Moves between elements:
di: s740->s196, s726->s160, s732->s759, s118->s381, s743->s80, s557->s725, s107->s262, s660->s733, s578->s988, s948->s124, s291->s332, s64->s781, s190->s660, s828->s488, s332->s118, s978->s958, s212->s821, s196->s763, s765->s600, s262->s732, s733->s765, s612->s978, s725->s107, s80->s659, s623->s34, s675->s190, s577->s828, s54->s379, s904->s54, s537->s388, s388->s707, s707->s743, s124->s623, s988->s948, s34->s578, s123->s620, s781->s509, s659->s537, s509->s612, s379->s923, s294->s904, s759->s557, s160->s740, s923->s284, s958->s64, s620->s291, s381->s123, s763->s166, s488->s235, s284->s294, s235->s212, s600->s675, s821->s577, s166->s726
ro: s740->s612, s726->s781, s732->s388, s118->s821, s743->s765, s557->s743, s107->s659, s660->s732, s578->s166, s948->s160, s291->s235, s64->s578, s190->s262, s828->s904, s332->s212, s978->s623, s212->s923, s196->s978, s765->s557, s262->s537, s733->s759, s612->s124, s725->s80, s80->s600, s623->s196, s675->s107, s577->s294, s54->s620, s904->s123, s537->s190, s388->s660, s707->s733, s124->s740, s988->s726, s34->s763, s123->s828, s781->s988, s659->s675, s509->s948, s379->s291, s294->s381, s759->s707, s160->s509, s923->s332, s958->s34, s620->s488, s381->s577, s763->s958, s488->s54, s284->s118, s235->s379, s600->s725, s821->s284, s166->s64
pu: s740->s577, s726->s212, s732->s623, s118->s107, s743->s166, s557->s578, s107->s948, s660->s978, s578->s291, s948->s118, s291->s557, s64->s379, s190->s612, s828->s388, s332->s725, s978->s904, s212->s80, s196->s828, s765->s64, s262->s124, s733->s958, s612->s294, s725->s988, s80->s726, s623->s123, s675->s509, s577->s537, s54->s733, s904->s660, s537->s740, s388->s196, s707->s763, s124->s381, s988->s332, s34->s620, s123->s732, s781->s923, s659->s160, s509->s284, s379->s765, s294->s190, s759->s34, s160->s821, s923->s600, s958->s54, s620->s759, s381->s262, s763->s488, s488->s707, s284->s675, s235->s743, s600->s781, s821->s659, s166->s235
zi: s740->s124, s726->s988, s732->s660, s118->s284, s743->s557, s557->s765, s107->s675, s660->s388, s578->s64, s948->s509, s291->s379, s64->s166, s190->s537, s828->s123, s332->s923, s978->s196, s212->s332, s196->s623, s765->s743, s262->s190, s733->s707, s612->s740, s725->s600, s80->s725, s623->s978, s675->s659, s577->s381, s54->s488, s904->s828, s537->s262, s388->s732, s707->s759, s124->s612, s988->s781, s34->s958, s123->s904, s781->s726, s659->s107, s509->s160, s379->s235, s294->s577, s759->s733, s160->s948, s923->s212, s958->s763, s620->s54, s381->s294, s763->s34, s488->s620, s284->s821, s235->s291, s600->s80, s821->s118, s166->s578
fi: s740->s160, s726->s166, s732->s262, s118->s332, s743->s707, s557->s759, s107->s725, s660->s190, s578->s34, s948->s988, s291->s620, s64->s958, s190->s675, s828->s577, s332->s291, s978->s612, s212->s235, s196->s740, s765->s733, s262->s107, s733->s660, s612->s509, s725->s557, s80->s743, s623->s124, s675->s600, s577->s821, s54->s904, s904->s294, s537->s659, s388->s537, s707->s388, s124->s948, s988->s578, s34->s623, s123->s381, s781->s64, s659->s80, s509->s781, s379->s54, s294->s284, s759->s732, s160->s726, s923->s379, s958->s978, s620->s123, s381->s118, s763->s196, s488->s828, s284->s923, s235->s488, s600->s765, s821->s212, s166->s763
va: s740->s537, s726->s80, s732->s123, s118->s948, s743->s235, s557->s291, s107->s118, s660->s904, s578->s557, s948->s107, s291->s578, s64->s765, s190->s294, s828->s196, s332->s988, s978->s660, s212->s726, s196->s388, s765->s379, s262->s381, s733->s54, s612->s190, s725->s332, s80->s212, s623->s732, s675->s284, s577->s740, s54->s958, s904->s978, s537->s577, s388->s828, s707->s488, s124->s262, s988->s725, s34->s759, s123->s623, s781->s600, s659->s821, s509->s675, s379->s64, s294->s612, s759->s620, s160->s659, s923->s781, s958->s733, s620->s34, s381->s124, s763->s707, s488->s763, s284->s509, s235->s166, s600->s923, s821->s160, s166->s743

In the rows, zero is written as 22.

The rows follow the links: the fewer symbols apart two elements are, the more alike their rows tend to be.

Each row is also shifted at random along 7 hidden directions that mean nothing.

Some elements, each with a row of numbers:
s988 -> [23,26,20,18,22,19,18,30,22,20,23,22,22,22,24,18,20,17,21,25,22,29,23,22,22,18,19,16,20,23,21,19,22,20,15,25,22,20,26]
s379 -> [19,26,20,25,21,21,22,14,30,31,27,28,24,23,20,35,23,28,34,21,23,22,27,17,20,21,29,13,29,24,16,16,12,29,30,15,15,25,19]
s294 -> [4,25,17,22,19,21,21,21,18,27,23,24,24,16,29,22,24,26,30,18,23,26,19,26,21,23,26,18,27,24,18,18,23,19,24,29,22,18,18]
s166 -> [23,21,21,22,17,19,24,22,24,25,9,20,24,26,15,19,22,16,22,27,21,26,17,15,20,26,21,29,18,21,25,20,18,18,24,27,18,19,27]
s600 -> [26,19,28,21,22,24,23,20,18,21,20,20,23,24,21,27,24,20,26,29,15,18,22,23,21,24,19,27,23,17,21,26,17,20,22,26,13,21,27]
s107 -> [27,25,26,20,27,17,19,25,18,18,19,21,20,23,27,27,22,23,25,25,19,18,25,28,23,17,20,21,22,26,18,22,21,20,18,23,15,21,23]
s958 -> [14,23,21,21,17,24,22,21,29,29,24,22,22,17,22,18,21,22,27,18,20,31,19,16,22,22,20,13,22,24,16,12,24,27,26,22,20,18,16]
s659 -> [26,19,26,21,25,19,25,24,17,20,17,18,22,22,24,25,25,21,21,25,20,18,20,26,22,25,20,24,22,20,21,26,22,18,22,24,27,24,24]
s190 -> [18,20,26,22,23,24,24,12,19,26,21,18,20,21,24,25,23,26,21,20,15,20,20,28,25,23,21,25,27,17,20,23,20,18,22,24,22,25,20]
s620 -> [17,25,18,22,21,21,19,23,26,18,22,24,21,23,18,21,19,19,19,22,25,20,25,15,17,19,22,23,22,20,24,26,24,21,18,22,27,23,23]
s578 -> [23,24,22,23,23,20,20,26,26,13,22,20,24,20,13,18,17,18,19,24,21,29,23,19,24,21,24,24,14,20,24,20,20,19,16,20,18,28,28]
s123 -> [18,29,18,21,18,18,19,21,20,25,19,25,23,25,24,17,18,20,26,17,25,17,30,21,13,19,23,25,26,22,25,25,28,20,21,30,28,20,22]
s235 -> [16,23,18,22,21,20,26,22,28,21,16,22,29,16,19,30,20,25,17,23,26,23,11,16,26,24,28,19,23,19,20,19,16,22,19,20,20,19,20]
s763 -> [28,19,23,22,19,20,25,22,26,25,23,22,20,24,17,18,22,18,19,20,24,25,20,17,22,21,20,21,17,24,22,18,23,24,26,16,23,20,18]
s196 -> [27,25,21,23,21,14,22,27,25,21,19,22,23,19,22,14,27,21,26,15,23,26,16,20,19,26,23,22,23,28,20,16,30,16,24,27,26,23,17]
s725 -> [16,26,25,21,27,21,17,24,20,15,25,19,20,29,18,27,23,20,27,24,20,23,30,25,18,20,22,24,17,21,18,25,20,20,21,17,18,33,33]
s904 -> [21,20,17,21,22,23,21,23,21,16,28,26,20,20,24,21,25,22,26,18,23,19,23,21,22,22,20,20,22,28,26,24,30,24,26,19,18,17,16]
s781 -> [24,16,22,21,24,29,22,27,21,17,35,23,18,25,18,17,25,18,20,26,19,28,26,26,22,22,19,18,14,16,25,23,22,23,25,16,26,28,27]
s488 -> [18,20,17,21,15,20,25,14,26,31,18,22,25,24,20,23,20,24,18,22,26,19,21,15,20,23,25,25,25,20,25,24,17,23,24,21,23,19,20]
s732 -> [19,22,27,24,25,27,20,12,23,13,18,15,24,19,17,21,17,24,13,18,20,22,21,19,25,16,23,27,18,19,20,22,19,20,15,16,20,27,17]

Start, symbols taken left to right, then the element you end at.
Answers are names.
[12,23,18,23,16,21,19,17,25,26,16,25,26,24,20,25,17,21,26,27,23,23,25,15,21,19,26,23,21,24,23,23,16,24,18,22,11,18,27]
ro fi ro fi di: s54
[16,28,17,22,26,16,22,22,26,15,18,20,30,17,20,25,25,26,24,13,30,24,18,20,22,28,29,24,25,25,19,18,23,18,22,25,21,29,18]
ro ro pu va di zi: s54
[27,23,26,23,23,17,20,27,18,27,28,23,18,21,29,28,28,26,32,22,19,19,25,29,20,21,18,15,31,26,15,22,23,25,27,25,21,21,20]
di va pu ro: s262
[22,21,17,21,16,26,24,23,28,26,26,27,20,20,23,23,20,20,23,23,20,17,19,16,20,20,20,18,26,24,23,25,26,29,25,24,21,13,19]
va zi di zi di: s988
[15,25,18,23,20,21,22,21,22,30,23,26,24,25,24,29,25,24,34,24,25,21,24,24,16,23,26,17,29,20,20,19,16,24,28,25,18,22,28]
pu ro di zi di va: s294
[16,23,26,24,21,23,21,22,27,17,25,18,21,19,17,23,15,20,17,20,20,23,23,16,21,18,19,20,22,21,21,22,23,24,18,18,21,28,21]
ro fi zi fi va: s381
[14,23,20,20,21,24,20,22,23,17,21,22,21,23,15,12,17,15,19,20,23,29,25,18,19,20,19,27,15,23,24,21,26,20,17,24,22,25,27]
pu ro va zi fi fi di: s623
[14,22,24,23,21,27,24,22,24,23,28,18,18,19,23,19,22,25,24,15,19,23,24,21,17,23,20,21,24,18,18,21,27,23,24,25,33,29,18]
ro zi fi pu fi: s509
[20,24,22,22,22,21,19,27,15,23,25,22,20,19,29,17,21,22,19,23,21,27,24,28,25,17,20,18,19,24,24,21,22,21,18,20,23,18,22]
di fi ro ro fi: s781
[27,19,21,21,24,19,23,28,20,17,19,21,20,24,20,20,26,19,20,25,23,26,20,25,20,27,21,20,17,24,21,19,20,19,23,21,21,24,29]
zi pu pu fi fi: s759
[3,29,23,21,21,23,18,20,17,22,19,17,21,23,24,20,22,22,24,17,22,27,24,27,20,20,19,24,24,21,20,21,25,18,21,27,25,25,21]
di ro va zi pu fi zi: s190
[14,28,26,20,22,15,25,20,20,24,14,16,24,21,23,24,26,26,23,17,24,24,18,26,18,27,23,26,26,22,17,20,24,16,25,29,26,27,20]
zi fi fi pu zi zi: s726
[19,22,16,21,23,18,25,17,16,24,22,25,22,26,24,21,27,23,23,20,27,20,21,25,21,24,23,22,23,28,26,24,25,21,24,21,23,19,18]
di fi fi di ro: s294
[24,21,19,23,26,18,22,19,17,18,18,24,28,22,23,26,27,23,20,23,26,19,18,28,22,27,27,25,21,19,23,26,20,16,23,26,23,23,27]
di fi va fi pu zi va: s988
[18,25,21,24,20,22,23,21,24,25,23,20,23,19,24,16,21,21,26,17,18,30,18,21,20,25,23,24,24,21,20,16,25,19,23,29,23,20,18]
pu va ro fi va: s262
[19,17,22,19,21,26,23,30,13,20,26,22,17,21,28,12,25,17,20,28,18,23,21,29,23,22,18,20,14,20,24,23,28,20,22,24,21,14,24]
va pu ro pu di ro: s577
[27,24,26,23,24,21,20,25,27,20,23,20,22,19,18,29,24,23,29,22,20,17,24,17,17,24,23,19,25,20,14,21,19,22,26,24,21,27,23]
zi di fi va va: s166
[26,17,23,24,20,19,22,23,17,26,23,24,19,25,26,20,27,22,22,23,22,24,23,26,22,25,19,21,21,26,22,21,23,23,28,20,24,20,21]
zi fi pu zi ro: s332
